[  3  41  12   4  -2 -13 -12 -28  45 -21   0   5   6   2   5   9  13  16
   2   8   5  -8   1 -17  14  -9  -1  -8  -5   3  -6  40  13 -21 -13   4
   1  -9 -11  10 -14  -3 -39  -2 -11  -8  -2  -3  -8 -11  11  -1   0   0
   4 -19  10   0] : <32>:<79>
[  1  26  23   7  -3  -5  -8 -12   3   8   2 -11   0   4   0   0 -12 -87
   5  18   4  23   5 -28   2 -37  -6  -2   3   3 -11  18 -10   6  -8  -9
 -28  -4  12   7  -4 -13 -22   2 -16 -16  -2   4  -8  15  -5   2  -7  -3
   8   1  -7 -14] : <34>:<88>
[  8   4 -31  -7  -3  18   8  -3  19 -17  -3  -8  -3  -8  -2   8  28  59
   0   9  19 -22   7   1  -5  -5  -1 -16  -8 -10  21  28  27  -6  10  24
  18  -7 -11  -8 -34   5  25  11  -2 -10   0  -2   4 -36   4   7   0   4
  23 -12  17  11] : <32>:<89>
[  4  20   9   1  21  -4  -9   2 -18   5  -7  11  16  -1   1 -10  40 -32
  -7  -4   4  -3   4 -14   4  -9   2  -4  -4 -23  19  29  -2 -13  -6   7
  -4   0  -9   4 -22  -8  -6   3  -3   1   4  -6   5  -1   2   0   0   7
   8 -13   4  -5] : <34>:<82>
[ -8  44  -3  -6  -8  -7 -18 -36  60  -8   6  -2   7   4   1   5  -6   6
   5  24   6  -2   7  -9   9 -20   2 -16   6  16  -8  23  44  10   5   6
  -4  -8   9   0   1   6  24  -3   3 -11   1   4 -15 -29   9   8  -5  -4
  10 -15  17   1] : <30>:<96>
[ -6  65  -3  12   3 -13 -20  11  77 -30  -2  38  33  11  10  27   0  13
  14  10  13  10  -1  14   1  21  -4  -6   0   4   6  29   4 -26  -8   9
  29 -16  -2  19 -28   6 -67 -17   6  -1   5 -22   6  -1  30   5  -2  -3
   1 -24  20  -1] : <40>:<97>
[ -7  41  12   3   6 -15  -6   9  -2   5  -6  13  15  10  -3  -7   3 -87
  -1   7   6  19   5 -16  -1 -18   8   3  16  -1   1  10 -13   5 -11  -1
  30   0  10  13  -7 -11 -17 -12 -18  -2  -4   1   0  19   7   8   1  -6
   6   3  -5  -2] : <34>:<88>
[  3  10  15 -13  -6  -8  -2  13 -23  16  -2 -13  16   4 -15  -3   4 -87
 -15  13   9  21  11 -25   4 -24  -5  17   9  -6  -6   1 -12   1 -11  10
  -8   2   0  17 -14 -11 -11  -4 -11  -2  -5   3  -2  22  -6   6  -3   9
   9   6 -10  -5] : <34>:<88>
[ -4  55   2   8   9   0 -14  18  44 -20 -15  17  28   7  10  15   6 -13
  -2   8  20   7 -18  11   6  20   5  -2   5   5  12  21  44 -12   8   1
  41 -10   3  14 -23   2 -43 -22  -2  -1  -7  -1  12  -2  21   7   9   2
   7 -12  16  -9] : <40>:<97>
[  0  58  -6   3   2  10  -9  14  35 -37  -4  12   6   9  -5   6  46  12
  10   4  28 -33   0   9   0   6   9 -18  -2  -1  27  43  10 -33  13  15
  19  -9   4   1 -15 -15 -23 -12  -8 -12   3   3  11 -20  14  -3   2  -2
  13 -12  15   7] : <32>:<83>
[ -2  37 -18   7   0  -7 -10 -34  63 -11  11   7  -3   1   8   8 -24  22
  -2  28  -3  10  12  -2  -4   0  -1 -20  -6  13 -14  40  18  -3 -10  11
  -5 -14   0 -10 -16  11 -34   3   2 -15  -4   4  -6 -25  21   1  -5 -10
   7 -11  14   4] : <30>:<96>
[ 15 -12 -26  -3  -5  14  -2 -15  26 -17   6  -9 -19   4   4   5  17  59
   2  10  12 -16  12  -2  -3  -7   4  -1 -11  -6  26  45  13 -11 -17  12
  -4 -12  -2  15 -28   0 -19  13 -14 -13   5   1   3 -32   9  -9  -7  15
  19  -5  12   8] : <32>:<89>
[  4  35  13  -4 -10  -5 -12  15 -21   4 -17 -11  16   3   8   0  23 -87
   1   7   0  14   1 -25   7 -51   3   8   2  -4   8   8  -2   5  -7   3
  -1   2  10  22 -19 -14  20   3 -18 -12  -6  -7   1   9   0   7   6   0
  23   3   4 -18] : <34>:<103>
[ -1  44  12   2   1 -15  -9  -7  -9 -13  -2   4  -7   1  -2   0  38 -12
  -2  -9  13 -18 -10  -6 -19  18   2  -8  -3  -4  24  30 -11 -40   4   1
   1  -6  -7  -4  -2  -4 -28  -5  10 -19  11  -9   3 -18  16   6  -3  -9
   0  -9   0   0] : <32>:<79>
[ 10  16  -9   1   3  22   3  -1   3 -11  -2 -12   1 -11  -2  -8  47  31
   2  -4  18 -20   3  -4   4  -5  -5 -10  -9 -16  11  33  24 -19   5   4
   6   0 -16   4 -14   2  18   0   2  -9   4   4  -5 -27   1  -3   3   3
  20   7  16   1] : <32>:<89>
[ -1  46  -3   6   2 -11 -13 -26  73 -22  -9   3  15  18   8   0 -14  12
   3  15  13   0  -9  -1   1  -7  -1 -13   1  26  -1   3  10  -5  -4  -2
  11  -8   0   3 -17  -6   6  -3   1  -6  -7   0 -14 -14  16   1  -4  -2
   7  -4  18 -18] : <30>:<111>
[ 12  73  -6   2   1  -4 -13 -11  30 -22   2  20  -2   7  -4  -2  29 -21
   0   7  14 -22  -5 -16 -21  -5   6 -21  -7  -1  29  52   3 -29  -5   9
   4 -14  22   5 -22   1 -36  -4  -1 -25   0  -6   4 -30  20   2  -3  -8
   8 -14  10   8] : <32>:<83>
[  3  26 -10  14  -2 -19 -13  -4  33  -7  -6  20  23  10   5  11 -14 -19
   0   7   4  16  -4 -16   6   6   1  -6  -7  15   3   9  -7   7  -9   4
  34  -2   1   5 -20   2 -48   6   1   4 -14  -2   1   2  18 -12   0  -3
  10  -7  13 -20] : <40>:<91>
[  7  27   6   7   6  -5   3  -1  -6   7 -14  -3  15  -3   5  -2   7 -87
   3  19   9  22  -1 -29  -2 -33   4  10   7  -3   6 -26 -17  17  -9   1
  -2  -5  -4  13 -33 -15   2   7 -14 -12 -10  -5   2   5   4   6  -2  -1
  22  13   1   1] : <34>:<88>
[  0  12  -9   9   1  -2 -10  -2  47 -10  -1   7   5   6   2  10 -20   2
  -2   5  10   4  15  -6   9  -3  -4   3   6   7 -12  22   9   6  -6  -2
  -4 -11  -1   7 -16   1 -37 -17  -3  -1 -17 -23  -8  -2   4   4   2  -7
   4  -3   8  -7] : <40>:<104>
[  6  46 -15  11  -1  12   0   5  38  -6  -4  21  25   9   6  15 -10 -10
   0  13  13  11  -1 -10   2  19   6  -9   2   4   7  26  -4  -8 -13  -4
  23  -9  -3   9 -31  -1 -56 -12  -2   6  -4   0   9 -11  23   2   2   0
  11 -15  -1  -6] : <40>:<91>
[ 17  38  23   1  -3  -7  -9  12 -21  10  -3 -16   8   6   1  -5  32 -87
  -6  13  13   3  -3 -14   1 -18   9   7   4   1   6  15   2  -5   5   6
   4   3   5   7  -9 -16  12 -11   2  -5  -7  -1  -9   5  -9  11   4  -8
  15   3   2  -2] : <34>:<103>
[ -3  35   2  -4  -1 -11 -19 -28  57  -8  10   1  -4  12   5   1 -16   8
   6  25   9   0   8 -12   4 -22  -3 -12  -2  14 -29  33  48  17  -5   8
 -10   3   3   6  -3  -4  15 -12  -3   3   1   1 -12 -22  -4  -3  17  -5
  -2 -15  13  -2] : <30>:<93>
[  2  32  13   1  12  -4  -7  27 -16  14  10   4  11   8   1  -4  19 -82
   0   2   8  12   9 -12  10 -25   0  23  -1 -31   0   9  16  10   4   8
  -3  -2  14   4  -2  -5   7  -2 -17   5   4   9   0  14   1   3  -2   3
  12  -5  -8  -1] : <34>:<82>
[ 10   3  13  -1  -8  -3  -2  15  -5  -1 -14   8  15   9 -14  -3  46 -31
   5   8  20   2 -11  -5  18  -4   1  17   5 -11  19  20  10 -16 -15   2
   1   2   2  30 -13  -8   9  -4  -8  10 -11   0 -12  11  -6   2  18   9
  13  -2   1  -5] : <34>:<82>
[  0  20  -2   9  -1  -9  -2 -17  17  -9   8  -2  -9   2   0   7  11 -18
   3  -2   1   1   2 -10  -5  -4   1   1   9  -1   2  34  -4 -14 -13   3
 -13 -12   1  10  -6   2 -28 -11  -5 -11  -1  13  -4  -7   1  -5  -1   2
   6  -5   1   1] : <32>:<79>
[  5  62  -8  -4  10  14  -7  -6  46 -24   3  10 -10  11  -1   4   5 -17
   5  11  17 -18  15   0  -5 -12   4 -22  -2   3  10  37  20   1   3  11
   4 -13  15   5 -10   1 -26  -2 -12 -15  -1   8  -1 -23  10  -1  -6   2
   9 -10  15   5] : <32>:<83>
[  1  62  -8 -10   2  -8 -20 -28  68 -17  10  18   2  13  15  10  -5   6
   4  24   3   1   6  -2   5 -24  11 -19 -23  12  -5  24  35  10  -8  15
   3  -4  13   3 -13  -1  -6   6   1  -1   1   4  -2 -30  18  -9  -9  -9
   5 -20  14  15] : <30>:<96>
[  5  12   2   9  -6 -15  -4   4  -5   4  -1   6   6   7   0  -1  -3 -53
   3  12   1  21   6 -17   6 -14  -2   3  -1   0   8  22 -11  -2 -19   2
 -13  -2   5  10 -20  -1 -42   6 -15  -5   0   2   5   8   0   5  23   2
   1  -9  -6   2] : <34>:<82>
